Below are the code and all the weights of a small trained network. Each question names an input and a class and asks about switching units off, where a switched-off unit gives its printed mean instead of its output.

import numpy as np


def w(rows, s, z=0):
    codes = np.array(rows[::2]) - 128.0
    scale = np.full(codes.shape[1], s)
    scale[-1] = z or s
    return codes * scale


def f(y):
    return y / 2 * (1 + np.tanh(0.7978845608 * (y + 0.044715 * y**3)))


def log_softmax(a):
    a = a - a.max(-1, keepdims=True)
    return a - np.log(np.exp(a).sum(-1, keepdims=True))


def net(x, mask):
    res = np.array(x, float).reshape(1, 4) / 4 @ E
    y = f(res @ A[0][:, :-1].T + A[0][:, -1])
    res = res + np.where(mask, y, B[0][:, -1]) @ B[0][:, :-1]
    return log_softmax(res[-1] @ U[:, :-1].T + U[:, -1])


A, B = {}, {}
E = w([
[159,147,173,139,107],'x0',
[20,168,184,55,84],'x1',
[138,47,254,90,122],'x2',
[112,136,94,172,33],'x3',
],0.0084)
A[0] = w([
[129,168,151,143,138,106],'n0',
[152,143,6,161,115,247],'n1',
[138,182,56,144,152,212],'n2',
[82,143,158,127,25,229],'n3',
[237,108,153,145,138,194],'n4',
[193,89,168,167,154,226],'n5',
[120,75,178,104,201,253],'n6',
],0.015,0.0027)
B[0] = w([
[135,159,120,104,103,132],'n0',
[107,131,45,224,205,249],'n1',
[174,252,146,133,172,215],'n2',
[61,95,128,171,54,220],'n3',
[213,107,120,159,91,208],'n4',
[214,74,124,122,95,201],'n5',
[129,76,134,36,175,212],'n6',
],0.022,0.012)
U = w([
[75,117,161,159,26,255],'0',
[91,83,186,2,185,26],'1',
[238,67,150,106,97,103],'2',
[156,171,74,217,189,249],'3',
[166,205,173,82,141,22],'4',
],0.0076,0.0013)

Each question gives the input, the list of numbers given to net, and the class t.
The units are the neurons (one row each of A and B). Each row of codes is followed by its name. A weight is (code - 128) times the scale printed after its matrix; where a second scale follows, it is the last column's (A, B and U).
mask holds one flag per neuron, in row order. A switched-off neuron (its flag False) gives its mean, the last column of its row in B, instead of its output. The means were averaged over made-up inputs and are rounded, as every weight is.
A unit's drop is (log p(t) with every unit on - log p(t) with that unit switched off) / (log p(t) with every unit on - log p(t) with every unit switched off).
The circuit of an input: a set's keep is (log p(t) with only the set's units on - log p(t) with every unit switched off) / (log p(t) with every unit on - log p(t) with every unit switched off). Starting from all 7 units, units are removed one at a time, each time the one whose removal leaves the highest keep (on an exact tie, the one counted first), for as long as the keep stays at least 0.8.
units of the circuit, in order: the units of the circuit, biggest drop first
k most important neurons: the k neurons with the biggest drops, biggest first
drop when u is switched off: that unit's drop, to one decimal
input [-6,7,4,-2], class 1: units of the circuit, in order => n6
input [-2,2,-1,5], class 0: units of the circuit, in order => n3, n2
input [-6,2,6,3], class 1: units of the circuit, in order => n4, n1
input [-7,-2,4,4], class 2: 3 most important neurons => n1, n3, n2
input [6,0,1,1], class 2: 2 most important neurons => n1, n3
input [0,-7,2,2], class 2: 2 most important neurons => n5, n4
input [1,6,3,-2], class 1: drop when n4 is switched off => 0.1
input [-2,8,8,0], class 1: drop when n6 is switched off => 3.2
input [-7,3,-3,-8], class 1: drop when n1 is switched off => 0.1
input [-7,-1,7,-3], class 1: drop when n6 is switched off => 1.0
